Here is a tiny trained network, its code and every weight. The questions are about switching its units off for an input and a class, where a switched-off unit gives its printed mean instead of its output.

import numpy as np


def w(rows, s, z=0):
    codes = np.array(rows[::2]) - 128.0
    scale = np.full(codes.shape[1], s)
    scale[-1] = z or s
    return codes * scale


def norm(h):
    return h / np.sqrt((h * h).mean(-1, keepdims=True) + 1e-5)


def f(y):
    return y / 2 * (1 + np.tanh(0.7978845608 * (y + 0.044715 * y**3)))


def log_softmax(a):
    a = a - a.max(-1, keepdims=True)
    return a - np.log(np.exp(a).sum(-1, keepdims=True))


def net(x, mask):
    res = np.array(x, float).reshape(1, 4) / 4 @ E
    u = 0
    for l in range(2):
        y = f(norm(res) @ A[l][:, :-1].T + A[l][:, -1])
        res = res + np.where(mask[u : u + 3], y, B[l][:, -1]) @ B[l][:, :-1]
        u += 3
    return log_softmax(norm(res)[-1] @ U[:, :-1].T + U[:, -1])


A, B = {}, {}
E = w([
[55,46,83,151,162,142,171,87,201,173],'x0',
[175,158,219,146,66,190,72,12,53,69],'x1',
[109,86,210,68,138,168,202,231,194,27],'x2',
[43,204,101,244,207,39,168,3,18,143],'x3',
],0.0049)
A[0] = w([
[58,144,164,22,142,171,78,122,218,138,154],'0.n0',
[83,104,150,133,32,91,122,254,139,104,251],'0.n1',
[44,99,123,171,167,173,89,71,154,60,54],'0.n2',
],0.0045,0.0022)
B[0] = w([
[176,110,129,78,184,95,243,30,103,112,193],'0.n0',
[168,142,96,148,255,159,132,139,90,195,251],'0.n1',
[123,120,117,130,40,62,144,168,185,151,156],'0.n2',
],0.0096,0.0032)
A[1] = w([
[119,127,1,114,134,65,91,132,133,180,109],'1.n0',
[21,119,166,169,196,139,145,172,167,77,189],'1.n1',
[225,163,181,150,103,195,7,105,61,102,253],'1.n2',
],0.0065,0.0019)
B[1] = w([
[140,115,110,157,205,136,97,83,145,204,213],'1.n0',
[171,209,164,102,36,120,96,99,3,143,193],'1.n1',
[178,241,226,249,16,112,225,50,40,61,255],'1.n2',
],0.0069,0.0056)
U = w([
[176,211,209,204,37,54,164,54,51,61,250],'0',
[66,50,61,130,12,118,79,201,216,45,5],'1',
[44,126,120,75,104,99,26,217,132,68,5],'2',
[1,64,183,141,38,100,116,125,228,73,6],'3',
[71,74,51,223,202,61,87,93,195,223,141],'4',
[196,55,139,70,207,169,181,163,203,126,251],'5',
],0.0056,0.0029)

Each question gives the input, the list of numbers given to net, and the class t.
The units are the neurons (one row each of A and B). Each row of codes is followed by its name. A weight is (code - 128) times the scale printed after its matrix; where a second scale follows, it is the last column's (A, B and U).
mask holds one flag per neuron, layer by layer. A switched-off neuron (its flag False) gives its mean, the last column of its row in B, instead of its output. The means were averaged over made-up inputs and are rounded, as every weight is.
A unit's drop is (log p(t) with every unit on - log p(t) with that unit switched off) / (log p(t) with every unit on - log p(t) with every unit switched off).
The circuit of an input: a set's keep is (log p(t) with only the set's units on - log p(t) with every unit switched off) / (log p(t) with every unit on - log p(t) with every unit switched off). Starting from all 6 units, units are removed one at a time, each time the one whose removal leaves the highest keep (on an exact tie, the one counted first), for as long as the keep stays at least 0.8.
units of the circuit, in order: the units of the circuit, biggest drop first
unit that matters most: the unit with the biggest drop
top k neurons: the k neurons with the biggest drops, biggest first
drop when u is switched off: that unit's drop, to one decimal
input [7,8,-1,2], class 3: unit that matters most => 0.n2
input [8,8,2,3], class 3: units of the circuit, in order => 0.n2, 1.n2, 0.n1
input [4,5,5,2], class 3: units of the circuit, in order => 0.n2, 1.n2
input [6,5,0,1], class 3: units of the circuit, in order => 0.n2, 0.n1, 1.n2
input [-3,-3,-5,2], class 4: top 3 neurons => 1.n0, 1.n1, 1.n2
input [-6,-3,3,1], class 5: top 2 neurons => 0.n1, 1.n2
input [-7,-6,-6,6], class 4: top 3 neurons => 1.n2, 1.n0, 1.n1
input [-2,0,-1,-6], class 5: top 2 neurons => 0.n0, 0.n1
input [4,2,-2,-6], class 5: units of the circuit, in order => 1.n2, 0.n0
input [-7,-5,8,2], class 5: top 2 neurons => 1.n2, 0.n1
input [7,2,-4,1], class 4: drop when 0.n2 is switched off => 0.0
input [-5,-3,5,0], class 5: drop when 0.n1 is switched off => 0.2
